[[5.49,-1.91,-3.68,2.58,-0.68],
[-2.07,-0.22,5.53,1.98,-3.20],
[-3.24,-3.56,5.29,-2.73,-0.55],
[-4.05,-6.35,4.96,5.12,0.53]]
:
[[-1.91,-3.68],
[-0.22,5.53]]

[[-1.82,-4.92,-0.93],
[-4.79,6.34,5.97],
[-4.66,8.02,-7.91],
[-8.05,5.74,0.89],
[7.69,-3.53,-1.51]]
:
[[-4.92,-0.93],
[6.34,5.97]]

[[-7.96,-6.39,-3.05],
[-3.97,-6.47,-3.63]]
:
[[-6.39,-3.05],
[-6.47,-3.63]]

[[-4.73,-7.67,0.83,2.05,2.33],
[-4.80,-0.46,6.33,2.41,1.27],
[-2.22,-3.50,-2.69,2.11,3.25],
[-5.27,-2.79,0.84,0.11,2.19]]
:
[[-7.67,0.83],
[-0.46,6.33]]

[[4.14,-6.45,-6.49],
[-3.62,-0.61,1.61],
[-2.42,-4.34,3.27],
[-0.53,-2.77,-0.39]]
:
[[-6.45,-6.49],
[-0.61,1.61]]

[[5.65,-1.56,1.21],
[1.93,0.44,-5.05],
[6.77,0.67,0.80],
[2.03,-7.56,2.32]]
:
[[-1.56,1.21],
[0.44,-5.05]]

[[-5.79,4.44,-5.70,3.43,-0.84],
[2.11,-4.39,7.00,-0.98,-1.16],
[-3.59,3.16,-3.02,4.44,0.96]]
:
[[4.44,-5.70],
[-4.39,7.00]]

[[3.40,-2.91,-1.47],
[-1.74,0.99,-3.08],
[2.75,-0.71,4.14],
[-1.10,0.57,4.74],
[3.12,-1.11,7.28]]
:
[[-2.91,-1.47],
[0.99,-3.08]]
---
[[-2.09,-0.89,2.05,-5.03,-3.58,-4.17,1.56,-0.66,-1.84,-0.44,3.35,3.12,-5.94,6.44,3.16,7.74],
[-1.71,-0.61,2.15,-5.15,-3.37,-3.99,1.88,-0.79,-1.67,-0.35,3.62,3.36,-6.41,6.25,2.91,8.69],
[0.34,2.31,-3.69,-1.71,-4.54,-0.19,1.81,2.33,0.69,-6.59,4.44,0.37,-0.52,-0.08,-1.42,0.66],
[0.65,2.40,-3.67,-1.94,-4.52,-0.47,1.74,1.91,0.74,-6.24,4.59,0.48,-0.38,-0.13,-1.44,0.50]]
:
[[-2.09,-0.89,2.05,-5.03,-3.58,-4.17,1.56,-0.66,-1.84,-0.44,3.35,3.12,-5.94,6.44,3.16,7.74],
[0.34,2.31,-3.69,-1.71,-4.54,-0.19,1.81,2.33,0.69,-6.59,4.44,0.37,-0.52,-0.08,-1.42,0.66]]

[[-0.12,0.28,-0.35,2.99,-0.17,0.11,-0.40,0.03,-0.30,-0.13,0.30],
[-0.08,0.58,-0.24,2.13,0.09,0.14,-0.40,-0.02,-0.65,0.35,0.58],
[-0.39,-0.56,1.05,-7.78,0.43,0.81,-0.17,-0.02,-0.20,0.68,-0.47],
[-0.76,0.25,0.20,-1.23,0.35,-0.29,0.34,0.39,0.09,-0.03,-0.09],
[-0.26,0.37,1.05,-7.74,-0.07,0.95,0.63,0.60,-0.05,0.12,0.44]]
:
[[-0.12,0.28,-0.35,2.99,-0.17,0.11,-0.40,0.03,-0.30,-0.13,0.30],
[-0.39,-0.56,1.05,-7.78,0.43,0.81,-0.17,-0.02,-0.20,0.68,-0.47],
[-0.26,0.37,1.05,-7.74,-0.07,0.95,0.63,0.60,-0.05,0.12,0.44]]

[[0.26,-0.91,4.34,1.46,0.32,-1.79],
[-0.84,4.07,5.23,-1.56,-1.88,1.47],
[-0.94,0.95,4.49,-2.80,1.56,6.52],
[-2.47,0.70,-2.21,4.07,0.85,2.36],
[3.52,-3.33,0.10,-1.46,-0.50,-1.48],
[1.04,-0.41,-2.56,2.62,1.60,0.82],
[0.56,-0.21,5.47,-2.60,-0.05,0.47],
[0.65,0.17,-2.68,2.04,-0.64,2.16],
[-1.51,2.00,1.50,0.64,0.21,1.49],
[0.36,-2.35,1.37,-0.31,1.79,2.98],
[3.03,-6.92,2.09,-0.18,2.25,-0.74]]
:
[[0.26,-0.91,4.34,1.46,0.32,-1.79],
[-0.94,0.95,4.49,-2.80,1.56,6.52],
[3.52,-3.33,0.10,-1.46,-0.50,-1.48],
[0.56,-0.21,5.47,-2.60,-0.05,0.47],
[-1.51,2.00,1.50,0.64,0.21,1.49],
[3.03,-6.92,2.09,-0.18,2.25,-0.74]]

[[-2.45,2.60,-0.80],
[1.64,1.57,0.57],
[-5.02,-0.62,-0.74],
[-2.80,0.31,0.80],
[-3.58,-0.43,0.73],
[-0.82,0.85,0.10],
[2.92,-2.63,0.27],
[-2.53,-4.11,0.19],
[-6.28,2.23,0.33],
[3.87,3.16,1.05],
[4.51,-0.79,-0.83],
[1.44,-0.18,-0.28]]
:
[[-2.45,2.60,-0.80],
[-5.02,-0.62,-0.74],
[-3.58,-0.43,0.73],
[2.92,-2.63,0.27],
[-6.28,2.23,0.33],
[4.51,-0.79,-0.83]]

[[1.77,0.13,-4.24,3.85,-1.33,0.77,-0.69,-4.19,0.54,-0.62,-0.12,-5.56],
[-1.88,0.14,7.19,0.61,-7.83,0.46,3.81,0.75,0.83,0.01,0.37,-0.53]]
:
[[1.77,0.13,-4.24,3.85,-1.33,0.77,-0.69,-4.19,0.54,-0.62,-0.12,-5.56]]

[[0.56,0.24],
[-4.61,-0.39],
[-0.06,0.14],
[-0.32,0.93],
[-1.13,-6.46],
[-4.27,-7.66]]
:
[[0.56,0.24],
[-0.06,0.14],
[-1.13,-6.46]]

[[0.99,-1.81,0.11,-0.11,2.24,3.06,-2.30,0.53,-1.61,-4.72,-4.73,2.37,-2.36],
[0.03,0.00,-0.93,3.72,-2.94,-6.33,0.80,-0.15,0.39,5.09,-1.05,1.25,3.26],
[-0.71,-0.87,0.91,-3.55,2.90,-4.20,1.51,-1.34,-0.62,-7.36,1.28,-1.18,-7.95],
[-1.29,0.91,-0.51,-3.04,-1.89,-0.11,-3.40,-0.34,2.52,7.25,0.55,-1.27,6.67],
[-0.65,0.08,2.38,0.19,0.86,1.48,-1.15,-4.13,-1.63,-2.80,0.24,-2.94,-4.21]]
:
[[0.99,-1.81,0.11,-0.11,2.24,3.06,-2.30,0.53,-1.61,-4.72,-4.73,2.37,-2.36],
[-0.71,-0.87,0.91,-3.55,2.90,-4.20,1.51,-1.34,-0.62,-7.36,1.28,-1.18,-7.95],
[-0.65,0.08,2.38,0.19,0.86,1.48,-1.15,-4.13,-1.63,-2.80,0.24,-2.94,-4.21]]

[[-1.57,-0.08,0.21,0.24,-2.29,0.37,-0.95,-1.87],
[1.51,1.71,2.38,2.26,-2.87,-0.91,1.09,-1.13],
[2.74,0.93,-6.04,1.34,1.29,-2.06,0.77,-0.02],
[4.08,2.29,-3.08,-3.01,6.96,0.98,-0.83,4.99]]
:
[[-1.57,-0.08,0.21,0.24,-2.29,0.37,-0.95,-1.87],
[2.74,0.93,-6.04,1.34,1.29,-2.06,0.77,-0.02]]
---
[[-6.75,1.26],
[3.51,-0.91]]
:
[1.26,3.51]

[[-6.01,8.61,-0.64,-2.25,6.28],
[6.02,2.15,0.73,-3.44,3.82]]
:
[6.28,-3.44]

[[-0.13,4.29,0.49,-1.61],
[-0.91,-2.12,1.53,-1.45],
[-7.04,-2.63,1.60,-0.63],
[2.15,-5.72,-1.00,-1.28]]
:
[-1.61,1.53,-2.63,2.15]

[[2.57,4.73,-3.50,-1.24],
[-7.90,-2.18,-7.25,3.77],
[-2.69,-0.53,0.34,-2.91],
[-0.77,3.45,-2.13,-1.61]]
:
[-1.24,-7.25,-0.53,-0.77]

[[4.40,1.02,-2.10],
[4.60,3.71,-6.29],
[4.40,1.22,-8.28],
[6.48,1.22,-5.90],
[4.40,1.02,-3.58]]
:
[-2.10,3.71,4.40]

[[2.55,6.35,-3.54],
[-0.45,2.23,0.76],
[-0.56,1.99,-3.41],
[6.09,-0.90,-1.39]]
:
[-3.54,2.23,-0.56]
